Each row of numbers stands for one thing and depends on some of the facts below. Use the named rows to name the rest.

Facts:
χ: uses; φ: is of sort
j_103 χ:j_163 φ:543
j_107 χ:j_832 φ:11
j_12 χ:j_770 φ:903
j_122 χ:j_831 φ:11
j_123 φ:903
j_135 χ:j_999 φ:11
j_141 χ:j_336 φ:11
j_142 χ:j_212 φ:11
j_146 χ:j_586 φ:11
j_163 χ:j_639 φ:543
j_191 χ:j_433 φ:11
j_193 φ:543
j_194 χ:j_728 φ:11
j_208 χ:j_55 φ:11
j_212 χ:j_592 φ:543
j_232 χ:j_353 φ:543
j_241 χ:j_945 φ:903
j_246 χ:j_534 φ:903
j_253 χ:j_704 φ:11
j_269 φ:543
j_274 χ:j_142 φ:11
j_292 φ:903
j_295 χ:j_612 φ:903
j_299 χ:j_605 φ:543
j_303 φ:543
j_306 χ:j_927 φ:11
j_308 χ:j_745 φ:903
j_316 χ:j_82 φ:543
j_32 χ:j_527 φ:11
j_320 χ:j_959 φ:543
j_327 χ:j_480 φ:903
j_336 χ:j_253 φ:11
j_339 χ:j_98 φ:543
j_350 χ:j_633 φ:11
j_353 χ:j_816 φ:11
j_373 χ:j_208 φ:903
j_388 χ:j_79 φ:903
j_401 χ:j_779 φ:11
j_414 χ:j_918 φ:11
j_42 φ:11
j_428 χ:j_837 φ:903
j_43 χ:j_599 φ:903
j_433 χ:j_858 φ:903
j_44 χ:j_246 φ:11
j_442 χ:j_928 φ:11
j_443 χ:j_894 φ:543
j_446 χ:j_723 φ:11
j_456 χ:j_801 φ:543
j_477 φ:11
j_480 χ:j_443 φ:543
j_492 φ:903
j_502 φ:11
j_508 χ:j_442 φ:543
j_512 χ:j_350 φ:11
j_515 χ:j_870 φ:903
j_520 χ:j_684 φ:11
j_523 χ:j_515 φ:903
j_525 χ:j_535 φ:11
j_527 χ:j_921 φ:903
j_534 χ:j_520 φ:903
j_535 χ:j_911 φ:903
j_538 φ:903
j_539 χ:j_141 φ:903
j_541 χ:j_809 φ:903
j_545 χ:j_320 φ:543
j_549 χ:j_557 φ:11
j_55 χ:j_93 φ:11
j_557 φ:543
j_562 χ:j_541 φ:11
j_568 φ:543
j_573 χ:j_788 φ:903
j_586 χ:j_778 φ:543
j_592 χ:j_538 φ:11
j_599 χ:j_973 φ:543
j_604 χ:j_753 φ:11
j_605 χ:j_672 φ:11
j_612 φ:11
j_620 φ:11
j_633 χ:j_67 φ:903
j_637 χ:j_976 φ:11
j_639 χ:j_884 φ:11
j_641 φ:543
j_643 χ:j_659 φ:903
j_654 χ:j_90 φ:543
j_659 χ:j_914 φ:543
j_665 χ:j_878 φ:11
j_67 φ:903
j_672 χ:j_848 φ:11
j_678 φ:11
j_682 χ:j_549 φ:11
j_684 χ:j_232 φ:903
j_695 χ:j_747 φ:11
j_704 χ:j_604 φ:903
j_72 χ:j_373 φ:11
j_723 χ:j_414 φ:11
j_728 χ:j_241 φ:543
j_73 χ:j_401 φ:11
j_731 χ:j_327 φ:543
j_744 χ:j_929 φ:11
j_745 χ:j_122 φ:903
j_747 χ:j_274 φ:543
j_753 χ:j_32 φ:11
j_758 χ:j_695 φ:11
j_760 χ:j_620 φ:543
j_770 χ:j_146 φ:543
j_772 χ:j_523 φ:11
j_776 χ:j_191 φ:543
j_778 χ:j_654 φ:11
j_779 χ:j_316 φ:543
j_78 χ:j_123 φ:543
j_788 χ:j_194 φ:543
j_79 χ:j_760 φ:11
j_801 χ:j_107 φ:11
j_809 χ:j_43 φ:543
j_816 χ:j_73 φ:11
j_82 χ:j_867 φ:543
j_820 χ:j_568 φ:903
j_83 χ:j_508 φ:543
j_831 φ:903
j_832 χ:j_678 φ:903
j_837 χ:j_295 φ:11
j_848 χ:j_103 φ:903
j_858 χ:j_539 φ:11
j_867 χ:j_78 φ:11
j_870 χ:j_944 φ:543
j_878 χ:j_303 φ:11
j_884 χ:j_682 φ:543
j_893 φ:903
j_894 χ:j_42 φ:11
j_90 χ:j_193 φ:543
j_906 χ:j_731 φ:11
j_908 χ:j_641 φ:903
j_911 φ:903
j_914 φ:903
j_918 χ:j_292 φ:11
j_921 χ:j_83 φ:903
j_927 χ:j_456 φ:903
j_928 χ:j_44 φ:543
j_929 χ:j_776 φ:11
j_93 χ:j_388 φ:11
j_942 χ:j_339 φ:11
j_944 χ:j_492 φ:11
j_945 χ:j_906 φ:543
j_959 χ:j_665 φ:903
j_973 χ:j_12 φ:11
j_976 χ:j_72 φ:11
j_98 χ:j_820 φ:11
j_999 χ:j_908 φ:543

Some things and their rows:
[-0.45 -4.25  0.85 -0.92  2.53 -0.27 -0.19 -0.77  0.36 -0.83  1.07 -0.72
  3.61 -4.22  2.39 -1.95  1.23  2.44 -1.25  2.05  3.01 -1.70 -1.85 -1.96
 -0.63  1.78  0.16  0.64] : j_43
[ 1.13 -2.86  2.10  0.58 -3.10  1.06 -0.83  3.86 -1.42  1.02  0.94  1.96
 -0.89  1.08 -1.15  1.84  0.41  0.56 -2.45 -1.10 -1.64 -3.11 -4.36  0.73
 -0.42  0.73  0.38  2.02] : j_502
[-0.51 -0.52  0.96 -0.58 -0.95 -0.26  1.16  1.60 -2.34  0.73 -2.09  2.77
  0.43  0.53 -0.53 -0.02  1.21  0.76 -0.91 -2.60 -2.27 -4.99 -1.20 -2.50
  0.17  0.86  1.63  1.04] : j_107
[-0.45 -1.19 -1.59  0.67  0.41  3.73  2.95  1.67 -1.78  1.94  1.39  1.23
  0.14  2.50 -5.01 -0.98 -2.07 -1.26 -0.20  0.41 -1.63 -2.60 -3.23 -4.57
 -1.48  2.50  1.68  4.49] : j_639
[-2.21 -1.44 -1.21  4.00  0.23  4.61 -0.50 -0.31  1.78  1.53  2.84 -2.81
  1.71  2.03 -4.37 -0.91  0.34 -1.12  2.15  3.33 -1.89 -1.79  1.72 -4.83
 -2.76  0.99  1.19  5.09] : j_163
[ 0.03 -0.92  0.63 -0.55 -0.51 -0.14  1.15  1.98 -1.63  0.79 -0.34  2.21
 -0.32  0.47 -1.42  0.48  0.74  0.48 -2.67 -1.99 -1.53 -3.76 -1.35 -2.10
  0.51  1.48  0.93  1.77] : j_306
[ 0.11 -1.04  0.38 -0.70 -0.42 -0.08  1.21  2.00 -1.18  0.97  0.29  1.89
 -0.63  0.51 -1.72  0.55  0.60  0.29 -3.13 -1.98 -1.24 -3.45 -1.54 -2.10
  0.53  1.63  0.77  1.96] : j_414
[ 0.39 -1.43  0.71 -0.44 -0.91  0.14  0.80  2.39 -1.12  0.98  0.29  1.94
 -0.68  0.69 -1.70  0.74  0.53  0.34 -3.13 -1.76 -1.33 -3.28 -1.98 -1.50
  0.41  1.51  0.75  1.99] : j_122
[ 0.06 -4.03  0.45 -0.57  2.63  0.71 -1.02 -0.77 -0.09 -0.44  0.56 -0.28
  2.37 -3.66  1.88 -2.01  1.68  1.76 -1.49  1.52  1.82 -0.54 -1.29 -2.27
 -0.93  1.48  0.69  0.16] : j_541
[ 1.80 -5.99  2.23  1.24 -0.46  3.06 -4.14  1.24 -0.75  0.20  1.03  0.01
  0.67 -2.82  1.80 -0.21  1.85  1.34 -0.91  1.91  0.19  0.96 -4.20  0.63
 -2.18  0.13  0.76 -0.37] : j_911
[ 0.60 -3.92  0.29 -0.12  2.58  1.74 -1.87 -0.71 -0.51  0.05  0.25  0.12
  1.06 -3.33  1.25 -1.81  1.80  1.18 -1.83  1.17  0.73  0.52 -1.04 -2.48
 -1.16  1.08  1.09 -0.31] : j_428
[-1.15 -5.26  0.41  0.43  7.01  1.29 -4.94  2.18 -4.06  0.85  0.65  0.21
  0.38 -2.49  2.37 -2.17  0.05  1.96 -3.83  0.94 -0.52  0.04  1.38 -1.51
 -1.18  0.65  0.40  1.44] : j_527
[-1.38 -2.47  0.20 -0.10  4.32 -0.86 -2.03  5.10 -4.14  1.25  1.96  2.19
 -2.43  1.73 -1.02  0.57 -1.33  1.01 -5.75 -1.67 -1.37 -3.35  0.59 -1.00
  0.32  1.59  0.12  4.20] : j_32
[ 3.86 -3.78  0.12 -0.62  1.12  2.67 -1.12 -0.67  1.96  3.20 -0.42 -1.89
  1.89 -4.30 -2.65 -1.37  2.06  1.12 -5.31  1.00  1.71  4.35 -0.01 -1.17
  0.29  3.75 -0.73 -0.90] : j_684
[ 1.16 -2.94  2.09  0.57 -3.17  1.02 -0.89  3.82 -1.33  1.07  0.92  1.98
 -0.84  1.03 -1.26  2.02  0.32  0.49 -2.38 -1.21 -1.54 -3.08 -4.29  0.76
 -0.37  0.76  0.41  1.95] : j_477
[-1.16 -1.20  1.10 -0.12 -0.76 -1.03  1.57  0.31 -1.73 -1.14  1.66  2.23
 -0.58  0.82 -2.17  0.24  0.54 -1.17 -4.18 -2.06 -3.15 -2.19 -1.99 -1.97
  1.99  1.16  0.64  0.27] : j_194
[ 0.58 -3.61  0.24 -0.27  2.68  1.53 -1.71 -1.07 -0.63  0.06 -0.02  0.18
  1.13 -3.39  1.41 -2.05  2.07  1.14 -1.33  0.86  0.44  0.34 -0.95 -2.82
 -1.24  1.04  1.37 -0.40] : j_515
[ 0.16 -1.12  0.33 -0.64 -0.50 -0.12  1.15  2.15 -1.18  0.92  0.22  1.87
 -0.65  0.62 -1.72  0.53  0.51  0.29 -3.27 -1.80 -1.15 -3.38 -1.57 -2.06
  0.64  1.63  0.79  2.05] : j_942

Which thing is each row?
No name comes twice in this set of rows, the named rows included.
[-1.08 -2.47  0.06 -0.16  4.51 -0.99 -2.06  4.78 -3.21  0.99  2.86  2.20
 -3.80  1.86 -1.59  1.25 -0.95  0.94 -6.14 -1.45 -0.47 -2.73  0.16 -1.06
 -0.04  2.18  0.22  4.35] : j_753
[-0.52 -3.15  2.60  3.85 -3.22  1.71 -4.37  1.98  2.18  0.46  2.28 -2.07
  0.64  0.50 -0.46  2.07  2.93  0.67 -0.15  1.76 -1.76 -2.09  0.74  0.66
 -1.53 -0.83 -0.21  2.31] : j_269
[-1.31 -1.77  1.11 -1.74 -0.46 -2.80  3.27  2.34  0.07 -0.21  1.82  0.79
  2.53 -0.59 -0.31  0.51 -0.52  1.99 -2.78 -0.46  2.17 -6.12 -2.64 -1.12
  1.29  2.77 -0.71  3.43] : j_973
[ 0.03 -4.00 -1.69  1.02  3.28  4.98 -0.22 -1.20 -1.18  1.05  1.24 -0.57
  1.78 -1.60 -1.70 -3.29 -0.43 -0.23  0.95  3.12  0.17  1.26 -2.57 -4.81
 -2.99  1.86  2.03  1.90] : j_848
[ 1.74 -0.99 -2.59  0.23 -2.07  0.08 -0.76  2.68 -3.46 -1.08 -1.33  4.34
  1.43  1.89 -3.95  0.43  4.17  0.77 -3.94 -1.89  1.79 -2.46  0.66 -0.68
  1.98  3.57  2.36  2.30] : j_401
[ 2.38 -1.18 -2.28  0.11 -2.02  0.16 -0.34  2.63 -2.29 -0.21 -0.82  3.56
  1.11  1.47 -4.61  0.57  3.76  0.50 -4.91 -1.76  1.84 -1.53  0.41 -0.51
  2.10  3.86  1.68  2.39] : j_73
[-1.35 -1.61  1.34  2.76 -1.03  0.89 -2.75  0.50  2.36  0.37  1.79 -2.21
  0.80  0.13 -0.84  1.02  2.99  0.62 -0.92  1.34 -1.45 -2.34  3.16 -1.58
 -0.67 -0.05  0.00  2.33] : j_659
[-2.10 -1.42  1.64  0.36 -0.80 -1.70  1.82 -0.79 -1.99 -2.75  2.95  2.05
 -0.79  0.90 -2.74  0.34  0.44 -2.26 -5.26 -2.14 -4.50 -1.08 -2.43 -1.68
  2.92  0.89  0.36 -1.08] : j_906
[-2.09 -1.73  1.24  1.88 -0.55 -0.93 -1.17  0.48  3.49 -0.20  2.93 -3.05
  2.33 -0.52 -0.54  0.87  2.27  1.26 -1.39  2.00  0.81 -3.55  2.84 -1.42
 -0.06  0.89 -0.91  3.35] : j_654
[ 1.31 -3.19  2.38  0.75 -3.47  1.17 -1.08  4.07 -1.45  1.08  1.03  1.95
 -0.95  1.07 -1.12  2.12  0.27  0.61 -2.40 -1.02 -1.65 -2.95 -4.62  1.07
 -0.43  0.54  0.26  1.86] : j_612
[ 0.22 -3.97  0.37 -0.03  2.54  1.62 -1.80 -1.10 -0.62 -0.50  0.66  0.05
  1.01 -3.27  1.15 -1.71  1.90  0.86 -2.10  1.04  0.25  0.97 -1.13 -2.47
 -0.77  0.98  1.13 -0.70] : j_573
[ 1.21 -2.95  2.51  0.73 -3.53  1.18 -1.08  3.91 -1.80  1.01  0.48  2.18
 -0.65  1.02 -0.90  1.95  0.54  0.67 -1.73 -1.27 -1.88 -3.33 -4.67  0.95
 -0.54  0.31  0.60  1.68] : j_678

Now the same things, written a new way:
Known rows:
[-0.79  1.58 -0.67  4.02 -2.49  0.98  0.21 -1.30 -1.86  0.30 -0.44 -1.74
  1.16] : j_539
[-1.23  1.06 -2.80  4.16  0.10  1.30  0.72  0.77  0.24  1.61  1.62  0.33
  1.22] : j_274
[-1.21  0.47 -0.29  3.52 -1.25 -0.89  1.68  0.79 -1.47  0.90  0.68  1.67
  0.32] : j_770
[-1.21  0.56 -2.39  5.45 -0.95  1.92  0.49 -0.63 -0.86 -0.41  0.73  0.17
  0.46] : j_336
[-1.36  1.16 -2.44  4.18  0.71  0.51  0.77  0.78  0.98  1.18  1.70  0.25
  2.10] : j_837
[-1.07  0.61 -3.24  3.84 -0.27  2.61  0.63 -0.73 -1.85  1.78  1.39  1.01
 -1.03] : j_878
[-0.64  1.16 -1.71  5.63 -0.29  2.14  1.08 -0.53 -0.91  0.27  2.15  1.09
  0.61] : j_753
[-1.02  0.39 -2.04  3.65  0.76  0.93  0.46 -0.73 -0.39  0.30  1.32  1.25
  0.83] : j_72
[-1.61 -0.03 -3.06  5.11 -1.04  1.45  0.07 -0.66 -0.62 -0.93 -1.03 -0.87
  0.32] : j_191
[-1.07  1.41  0.84  2.60 -1.25  0.21  0.29 -1.65 -0.09  1.56  0.72 -0.03
  1.59] : j_327
[-0.15  1.34  0.51  5.18 -1.53  0.36  2.18  0.68 -1.74  1.37  1.88  2.49
 -0.42] : j_83
[-1.64  0.36 -2.84  5.32 -1.04  1.59  0.16 -0.73 -0.77 -0.76 -0.50 -0.45
  0.55] : j_858
[-1.07 -0.08 -1.97  3.29  0.38  1.22  1.01 -0.13 -0.41 -0.09  1.83  0.85
  0.85] : j_146
[-1.39  0.69 -0.34  3.75 -1.20 -1.10  1.47  0.40 -1.38  0.96  0.49  1.75
  0.08] : j_163
[-2.14  0.30 -3.20  1.67  1.32  0.16  0.38 -0.73 -0.75  2.09  1.78  1.56
  0.22] : j_401
[-1.38 -0.12  1.00  3.54 -0.70 -2.36  1.34 -1.78 -1.93 -1.37  0.68  2.86
  0.35] : j_999
[-1.15  0.69 -0.45  3.89 -1.25 -1.06  1.70  0.55 -1.44  1.02  0.50  1.86
 -0.08] : j_269
[-2.29  1.99 -0.65  2.97 -2.52  0.83  0.97  0.11 -0.62  2.47  2.33 -1.34
  1.94] : j_538

Which thing is each row?
No name comes twice in this set of rows, the named rows included.
[-1.51  2.60 -0.96  5.57 -1.20 -2.33  1.17 -0.91 -1.14  2.31  0.03  2.26
  0.28] : j_809
[-3.98  1.06 -1.83 -0.24 -1.63 -0.98  0.67 -1.63 -2.15  3.00  2.13 -0.52
  0.94] : j_123
[-3.41 -0.59 -0.46  3.80 -0.85  1.67 -0.27 -1.50  2.68  1.35  1.59  1.57
  0.77] : j_42
[-0.27  2.13  0.11  4.43 -2.24  1.47  0.79 -1.39 -1.84  0.69  1.06 -0.92
  1.36] : j_704
[-1.20  3.25 -0.54  4.06 -1.13 -0.71  0.24 -2.58 -1.27  2.33  0.90 -0.04
  1.73] : j_43
[-0.68  0.78 -1.89  3.32  1.11  1.52  1.09 -0.70 -0.54  1.74  2.57  2.17
  0.35] : j_520
[-0.17  0.10 -3.34  4.76 -0.13  1.36 -0.71 -0.53 -0.79 -1.09 -2.53 -0.90
  0.59] : j_744
[-0.92 -0.88 -1.79  2.61  0.33  1.73  1.02  0.62 -0.48 -0.56  1.98  0.64
  1.06] : j_778
[ 0.22  0.06 -1.61  3.37  1.63  0.51  0.28 -2.98 -1.98 -1.19  0.53  2.44
  0.24] : j_772
[-0.99  1.53 -3.55  4.19  0.88 -0.04  1.76 -0.12 -2.26 -0.64  2.66  0.27
  1.83] : j_194
[-1.68 -0.33 -1.41  3.55  0.67  0.71  0.55 -3.17 -1.76 -1.17  1.63  2.13
  0.03] : j_944
[-0.83  2.16 -0.22  2.72 -1.30 -0.17  0.88  0.44 -0.18  1.90  1.44 -1.10
  2.78] : j_295
[-2.53  1.54  0.99  2.90 -1.37 -1.89  1.16 -0.81  0.74  0.00  2.78 -0.70
  4.13] : j_831

